Here is a tiny trained network, its code and every weight. The questions are about switching its units off for an input and a class, where a switched-off unit gives its printed mean instead of its output.

import numpy as np


def w(rows, s, z=0):
    codes = np.array(rows[::2]) - 128.0
    scale = np.full(codes.shape[1], s)
    scale[-1] = z or s
    return codes * scale


def f(y):
    return y / 2 * (1 + np.tanh(0.7978845608 * (y + 0.044715 * y**3)))


def log_softmax(a):
    a = a - a.max(-1, keepdims=True)
    return a - np.log(np.exp(a).sum(-1, keepdims=True))


def net(x, mask):
    res = np.array(x, float).reshape(1, 8) / 4 @ E
    y = f(res @ A[0][:, :-1].T + A[0][:, -1])
    res = res + np.where(mask, y, B[0][:, -1]) @ B[0][:, :-1]
    return log_softmax(res[-1] @ U[:, :-1].T + U[:, -1])


A, B = {}, {}
E = w([
[44,192,134,114,242],'x0',
[129,130,129,125,127],'x1',
[21,160,25,93,49],'x2',
[129,129,127,125,128],'x3',
[78,40,189,8,129],'x4',
[168,58,2,100,186],'x5',
[128,128,129,128,130],'x6',
[129,131,128,125,128],'x7',
],0.0081)
A[0] = w([
[183,197,95,178,139,119],'N1',
[73,135,44,103,100,45],'N2',
[171,184,101,200,143,148],'N3',
[131,170,232,153,114,75],'N4',
[155,106,85,111,156,18],'N5',
[174,63,37,132,192,134],'N6',
[109,180,152,108,237,97],'N7',
[69,141,127,148,200,120],'N8',
[103,164,172,141,102,59],'N9',
[41,178,126,131,215,131],'N10',
[112,77,172,42,139,100],'N11',
[130,72,155,74,99,143],'N12',
[74,169,157,137,202,89],'N13',
[170,181,102,189,135,139],'N14',
[89,186,161,114,230,109],'N15',
[107,146,141,130,195,69],'N16',
[88,159,143,127,209,92],'N17',
[170,199,100,229,143,87],'N18',
[202,85,147,142,39,110],'N19',
[135,164,248,170,82,100],'N20',
[208,94,158,136,22,124],'N21',
[93,74,161,33,151,100],'N22',
[185,192,101,189,132,115],'N23',
[97,152,222,181,104,91],'N24',
[136,200,68,193,107,89],'N25',
[190,87,100,117,210,62],'N26',
[178,67,62,119,190,76],'N27',
[40,153,121,148,84,53],'N28',
[196,80,139,152,44,124],'N29',
[94,65,184,55,141,103],'N30',
[254,82,231,158,192,78],'N31',
[63,176,149,126,48,64],'N32',
[181,116,195,155,171,62],'N33',
[162,39,63,139,194,98],'N34',
[83,117,91,133,29,84],'N35',
[121,179,222,152,73,122],'N36',
[109,56,189,45,134,104],'N37',
[235,92,225,171,219,78],'N38',
[160,124,150,156,173,2],'N39',
],0.0088,0.0038)
B[0] = w([
[81,123,197,177,127,199],'N1',
[74,169,71,47,80,179],'N2',
[85,125,202,181,138,211],'N3',
[120,180,115,55,192,197],'N4',
[116,208,110,77,169,133],'N5',
[147,207,172,56,219,200],'N6',
[207,59,71,170,119,188],'N7',
[177,69,75,154,122,170],'N8',
[125,156,115,75,173,150],'N9',
[198,68,50,179,111,205],'N10',
[67,126,211,199,114,181],'N11',
[129,108,162,202,130,172],'N12',
[199,91,96,165,165,175],'N13',
[93,118,190,180,134,198],'N14',
[222,59,71,184,134,195],'N15',
[157,116,89,135,104,148],'N16',
[187,91,75,177,125,169],'N17',
[67,124,220,181,117,222],'N18',
[227,48,71,179,151,198],'N19',
[154,185,107,57,219,224],'N20',
[228,47,68,169,170,212],'N21',
[69,119,221,186,90,187],'N22',
[90,105,206,177,120,203],'N23',
[151,193,157,88,199,195],'N24',
[63,131,196,169,81,201],'N25',
[96,188,113,85,142,170],'N26',
[145,193,145,74,221,177],'N27',
[107,147,84,84,120,168],'N28',
[212,58,85,202,169,197],'N29',
[91,148,206,186,118,188],'N30',
[72,107,22,86,26,255],'N31',
[81,167,87,58,155,180],'N32',
[53,186,88,76,57,184],'N33',
[165,184,131,78,215,184],'N34',
[130,107,29,95,85,182],'N35',
[175,173,136,75,223,211],'N36',
[81,111,229,200,139,195],'N37',
[24,143,64,73,1,253],'N38',
[80,121,90,145,109,141],'N39',
],0.0088)
U = w([
[245,27,66,194,140,253],'0',
[81,103,238,202,114,82],'1',
[64,133,29,65,35,118],'2',
[183,190,153,47,232,49],'3',
],0.012,0.0036)

Each question gives the input, the list of numbers given to net, and the class t.
The units are the neurons (one row each of A and B). Each row of codes is followed by its name. A weight is (code - 128) times the scale printed after its matrix; where a second scale follows, it is the last column's (A, B and U).
mask holds one flag per neuron, in row order. A switched-off neuron (its flag False) gives its mean, the last column of its row in B, instead of its output. The means were averaged over made-up inputs and are rounded, as every weight is.
A unit's drop is (log p(t) with every unit on - log p(t) with that unit switched off) / (log p(t) with every unit on - log p(t) with every unit switched off).
The circuit of an input: a set's keep is (log p(t) with only the set's units on - log p(t) with every unit switched off) / (log p(t) with every unit on - log p(t) with every unit switched off). Starting from the 12 units with the biggest drops (on a tie, the unit counted first), units are removed one at a time, each time the one whose removal leaves the highest keep (on an exact tie, the one counted first), for as long as the keep stays at least 0.8.
units of the circuit, in order: the units of the circuit, biggest drop first
k most important neurons: the k neurons with the biggest drops, biggest first
drop of u: that unit's drop, to one decimal
input [7,-7,-2,-1,5,-8,-6,-2], class 3: units of the circuit, in order : [N20]
input [5,-1,-3,6,6,2,8,-5], class 1: 4 most important neurons : [N22; N37; N11; N30]
input [4,8,-1,-2,8,8,-6,-5], class 1: 4 most important neurons : [N22; N11; N37; N30]
input [-1,-3,-7,1,6,-2,0,7], class 2: 2 most important neurons : [N31; N38]
input [5,-1,-4,3,5,3,-2,2], class 0: 2 most important neurons : [N7; N15]
input [4,-3,-6,-1,2,-5,-7,-2], class 2: 2 most important neurons : [N38; N31]
input [-5,8,-4,-2,-4,6,7,-2], class 3: 3 most important neurons : [N6; N27; N34]
input [6,5,7,4,5,8,3,6], class 3: 3 most important neurons : [N6; N38; N31]
input [1,1,-6,-1,5,4,-2,-4], class 2: 2 most important neurons : [N31; N38]
input [3,-8,-7,8,4,7,-1,4], class 2: 2 most important neurons : [N38; N31]
input [-6,-8,6,0,-7,2,-7,-8], class 1: 2 most important neurons : [N25; N18]
input [-5,-4,2,5,-6,-1,-3,-7], class 1: 2 most important neurons : [N25; N18]
input [-6,4,-3,7,4,8,4,1], class 3: drop of N27 : 0.1
input [-8,-5,8,-8,4,-4,1,5], class 0: units of the circuit, in order : [N21]
input [1,3,-5,-3,4,-4,8,6], class 2: drop of N38 : 0.3
input [-5,6,-6,-1,3,-5,-6,-2], class 2: drop of N31 : 1.0
input [-4,-6,-7,-4,-2,2,-7,2], class 2: drop of N38 : 0.2
